Below are the code and all the weights of a small trained network. Each question names an input and a target symbol and asks about switching units off, where a switched-off unit gives its printed mean instead of its output.

import numpy as np


def w(rows, s, z=0):
    codes = np.array(rows[::2]) - 128.0
    scale = np.full(codes.shape[1], s)
    scale[-1] = z or s
    return codes * scale


def norm(h):
    return h / np.sqrt((h * h).mean(-1, keepdims=True) + 1e-5)


def f(y):
    return y / 2 * (1 + np.tanh(0.7978845608 * (y + 0.044715 * y**3)))


def softmax(a):
    e = np.exp(a - a.max(-1, keepdims=True))
    return e / e.sum(-1, keepdims=True)


def log_softmax(a):
    a = a - a.max(-1, keepdims=True)
    return a - np.log(np.exp(a).sum(-1, keepdims=True))


def net(x, mask):
    ids = ['ΔΞΣΩαβεζηθμπτφψ'.index(c) for c in x.split()]
    T = len(ids)
    res = E[ids] + P[:T]
    u = 0
    for l in range(2):
        r = norm(res)
        for j in range(2):
            rows = slice(4 * j, 4 * j + 4)
            q, k, v = (r @ M[l][rows].T for M in (Q, K, V))
            z = softmax(np.where(np.tri(T) > 0, q @ k.T / 4**0.5, -1e9)) @ v
            o = O[l][rows]
            res = res + np.where(mask[u + j], z, o[:, -1]) @ o[:, :-1]
        u += 2
        y = f(norm(res) @ A[l][:, :-1].T + A[l][:, -1])
        res = res + np.where(mask[u : u + 12], y, B[l][:, -1]) @ B[l][:, :-1]
        u += 12
    return log_softmax(norm(res)[-1] @ U[:, :-1].T + U[:, -1])


Q, K, V, O, A, B = {}, {}, {}, {}, {}, {}
E = w([
[31,136,111,51,187],'Δ',
[150,150,153,145,66],'Ξ',
[60,160,106,101,114],'Σ',
[83,155,250,135,68],'Ω',
[156,52,156,3,153],'α',
[212,50,75,81,166],'β',
[138,162,105,207,46],'ε',
[149,109,47,110,145],'ζ',
[118,148,51,161,126],'η',
[231,97,87,206,76],'θ',
[103,116,96,56,137],'μ',
[202,106,183,109,82],'π',
[104,117,163,65,105],'τ',
[130,146,94,121,95],'φ',
[51,197,114,187,81],'ψ',
],0.0026)
P = w([
[98,52,109,147,106],'0',
[118,126,82,98,91],'1',
[134,2,204,158,61],'2',
[138,164,113,103,121],'3',
[122,57,198,170,65],'4',
[158,194,147,110,148],'5',
[126,113,185,171,124],'6',
],0.0051)
Q[0] = w([
[102,76,131,218,207],'L0H0',
[153,161,232,184,207],'L0H0',
[98,82,202,188,159],'L0H0',
[52,11,77,221,173],'L0H0',
[151,170,35,90,129],'L0H1',
[70,140,62,94,135],'L0H1',
[92,75,97,168,131],'L0H1',
[130,170,119,81,129],'L0H1',
],0.011)
K[0] = w([
[93,49,118,137,97],'L0H0',
[115,57,183,202,174],'L0H0',
[97,65,199,157,90],'L0H0',
[78,51,110,90,11],'L0H0',
[180,211,108,78,161],'L0H1',
[139,212,104,121,112],'L0H1',
[101,127,103,85,72],'L0H1',
[151,160,153,160,180],'L0H1',
],0.011)
V[0] = w([
[175,254,95,108,72],'L0H0',
[24,176,144,137,190],'L0H0',
[175,135,144,17,168],'L0H0',
[149,136,58,200,252],'L0H0',
[130,124,142,141,135],'L0H1',
[138,131,174,153,160],'L0H1',
[106,133,69,88,87],'L0H1',
[110,133,73,101,93],'L0H1',
],0.0068)
O[0] = w([
[187,254,97,144,200,111],'L0H0',
[66,178,142,90,101,53],'L0H0',
[163,123,131,58,188,103],'L0H0',
[155,138,102,57,16,3],'L0H0',
[128,129,143,119,118,124],'L0H1',
[142,134,166,102,92,92],'L0H1',
[117,126,73,161,178,168],'L0H1',
[116,130,79,158,172,162],'L0H1',
],0.0072,0.0061)
A[0] = w([
[32,193,29,13,122,79],'L0N0',
[198,125,26,78,80,46],'L0N1',
[159,124,69,14,126,54],'L0N2',
[199,96,253,110,29,58],'L0N3',
[124,131,121,122,128,125],'L0N4',
[124,132,118,119,128,114],'L0N5',
[91,103,181,47,92,44],'L0N6',
[60,178,107,62,81,55],'L0N7',
[51,160,190,156,88,2],'L0N8',
[141,122,139,137,126,107],'L0N9',
[136,141,125,98,104,69],'L0N10',
[137,152,90,97,120,101],'L0N11',
],0.0058,0.00093)
B[0] = w([
[57,150,3,92,149,137],'L0N0',
[181,103,44,120,127,82],'L0N1',
[163,87,71,102,199,76],'L0N2',
[77,127,24,184,209,216],'L0N3',
[134,132,130,131,134,111],'L0N4',
[136,134,132,133,135,100],'L0N5',
[180,173,77,211,164,65],'L0N6',
[100,163,140,127,83,1],'L0N7',
[189,65,103,95,146,153],'L0N8',
[118,122,128,125,116,143],'L0N9',
[140,136,179,130,124,23],'L0N10',
[156,178,93,142,194,77],'L0N11',
],0.0067,0.001)
Q[1] = w([
[136,137,121,120,92],'L1H0',
[98,74,233,224,184],'L1H0',
[126,198,89,164,215],'L1H0',
[114,253,2,64,161],'L1H0',
[102,132,146,72,68],'L1H1',
[156,72,178,171,195],'L1H1',
[159,75,116,122,205],'L1H1',
[117,161,96,108,90],'L1H1',
],0.017)
K[1] = w([
[115,127,83,155,147],'L1H0',
[193,175,222,99,52],'L1H0',
[113,79,250,152,88],'L1H0',
[77,14,140,225,124],'L1H0',
[88,70,170,185,84],'L1H1',
[208,234,139,71,114],'L1H1',
[146,134,129,39,87],'L1H1',
[108,77,120,154,137],'L1H1',
],0.014)
V[1] = w([
[95,96,77,77,126],'L1H0',
[187,78,82,42,123],'L1H0',
[97,82,192,53,224],'L1H0',
[9,200,95,107,115],'L1H0',
[113,104,121,104,166],'L1H1',
[145,124,112,143,121],'L1H1',
[192,140,111,179,87],'L1H1',
[107,164,184,147,74],'L1H1',
],0.013)
O[1] = w([
[87,130,88,63,136,122],'L1H0',
[125,66,14,121,128,59],'L1H0',
[165,90,122,31,30,163],'L1H0',
[12,226,168,118,89,58],'L1H0',
[132,125,100,95,95,170],'L1H1',
[140,129,123,143,143,145],'L1H1',
[143,119,148,177,190,135],'L1H1',
[110,153,204,153,130,2],'L1H1',
],0.011,0.0066)
A[1] = w([
[105,94,154,83,152,177],'L1N0',
[107,119,43,107,129,78],'L1N1',
[76,141,142,111,188,252],'L1N2',
[137,126,129,187,178,214],'L1N3',
[182,176,149,98,166,121],'L1N4',
[171,249,26,125,179,224],'L1N5',
[155,125,75,157,187,126],'L1N6',
[151,101,108,101,80,193],'L1N7',
[94,101,114,167,104,145],'L1N8',
[185,104,117,98,151,96],'L1N9',
[108,169,182,99,99,86],'L1N10',
[122,98,122,97,114,166],'L1N11',
],0.015,0.0016)
B[1] = w([
[148,150,122,152,97,141],'L1N0',
[103,87,221,82,165,180],'L1N1',
[123,173,62,148,112,154],'L1N2',
[155,157,123,58,129,203],'L1N3',
[146,132,89,69,173,186],'L1N4',
[93,243,4,85,204,254],'L1N5',
[57,153,146,160,110,225],'L1N6',
[126,213,141,152,130,173],'L1N7',
[162,157,98,92,165,168],'L1N8',
[103,180,75,139,128,210],'L1N9',
[147,55,96,152,114,147],'L1N10',
[146,177,132,140,118,150],'L1N11',
],0.019,0.0092)
U = w([
[39,129,134,74,34,92],'Δ',
[222,103,199,97,173,114],'Ξ',
[72,94,54,180,44,98],'Σ',
[141,67,194,171,72,255],'Ω',
[177,91,97,44,37,113],'α',
[115,11,65,115,139,116],'β',
[146,181,215,189,194,96],'ε',
[46,70,188,87,179,125],'ζ',
[66,192,60,115,162,162],'η',
[147,70,116,218,212,76],'θ',
[110,174,222,50,103,112],'μ',
[227,133,74,216,89,98],'π',
[167,205,164,133,41,109],'τ',
[211,145,95,57,173,128],'φ',
[42,166,161,216,98,107],'ψ',
],0.013,0.006)

Each question gives the input, a string of symbols that net reads in full, and the target symbol t.
The units are the heads (4 rows each of Q, K, V and O) and the neurons (one row each of A and B). Each row of codes is followed by its name. A weight is (code - 128) times the scale printed after its matrix; where a second scale follows, it is the last column's (O, A, B and U).
mask holds one flag per unit, layer by layer, with each layer's heads first. A switched-off unit (its flag False) gives its mean, the last column of its rows in O or B, instead of its output. The means were averaged over made-up inputs and are rounded, as every weight is.
A unit's drop is (log p(t) with every unit on - log p(t) with that unit switched off) / (log p(t) with every unit on - log p(t) with every unit switched off).
The circuit of an input: a set's keep is (log p(t) with only the set's units on - log p(t) with every unit switched off) / (log p(t) with every unit on - log p(t) with every unit switched off). Starting from the 12 units with the biggest drops (on a tie, the unit counted first), units are removed one at a time, each time the one whose removal leaves the highest keep (on an exact tie, the one counted first), for as long as the keep stays at least 0.8.
circuit, biggest first: the units of the circuit, biggest drop first
k most important neurons: the k neurons with the biggest drops, biggest first
top k neurons in layer l: the k neurons of layer l with the biggest drops, biggest first
heads that matter: for each layer, one digit per head in row order, 1 if its drop is at least 0.15 and else 0, layers parted by /
input τ α β ζ ε ε Ξ, target ε: circuit, biggest first -> L1H0, L1N5
input μ φ α, target φ: heads that matter -> 11 / 10
input φ θ Ω φ ε, target φ: heads that matter -> 10 / 10
input β θ η ε π θ Ω, target θ: heads that matter -> 10 / 10
input β Σ π η θ ψ Σ, target ψ: circuit, biggest first -> L1H0, L0H0, L1N5
input β ζ θ φ α ζ ε, target ζ: heads that matter -> 10 / 10
input α θ Ω, target θ: circuit, biggest first -> L0H0, L1N5, L1H0
input π Ω π Δ Δ, target Δ: circuit, biggest first -> L1H0, L0H0, L1N5
input η η Δ π η ε μ, target ε: heads that matter -> 10 / 11
input Ω π θ θ Σ Ξ Ω, target Ξ: top 2 neurons in layer 1 -> L1N5, L1N6
input φ Ξ Δ, target Ξ: 2 most important neurons -> L1N5, L1N6
input β ψ θ, target ψ: circuit, biggest first -> L0H0, L1H0, L1N5
input β Ξ α Ω β β φ, target β: heads that matter -> 10 / 10
input ζ Ω Ω Ω π θ Σ, target θ: circuit, biggest first -> L0H0, L1H0, L1N5
input η ζ Δ, target ζ: circuit, biggest first -> L1H0, L0H0, L1N1, L1N5
input ζ ε π β ζ, target β: circuit, biggest first -> L1H0, L0H0, L1N5
input η φ Σ Ξ μ μ ψ, target μ: 2 most important neurons -> L1N5, L1N1
input Ξ ε α θ ψ, target θ: circuit, biggest first -> L0H0, L1H0, L1N5
input ψ θ μ, target θ: circuit, biggest first -> L0H0, L1N5, L1H0
input θ η θ μ Σ, target μ: 2 most important neurons -> L1N5, L1N1
input π φ τ Ω β ε β, target ε: 2 most important neurons -> L1N5, L1N3
input η β ζ π ζ, target π: top 2 neurons in layer 1 -> L1N5, L1N7
input Ω β τ η φ α π, target α: heads that matter -> 11 / 10
input φ τ μ, target τ: 2 most important neurons -> L1N5, L1N7
input Σ φ ζ η α Δ ζ, target Δ: heads that matter -> 11 / 10
input ε Ω φ Ω Ω, target Ω: heads that matter -> 00 / 10
input Ω α π Ω τ Ω, target φ: top neuron in layer 0 -> L0N8
input β ψ ζ μ Ω, target μ: top neuron in layer 1 -> L1N5
input η μ θ, target μ: top neuron in layer 1 -> L1N1
input α π Ω θ η, target θ: top neuron in layer 1 -> L1N5
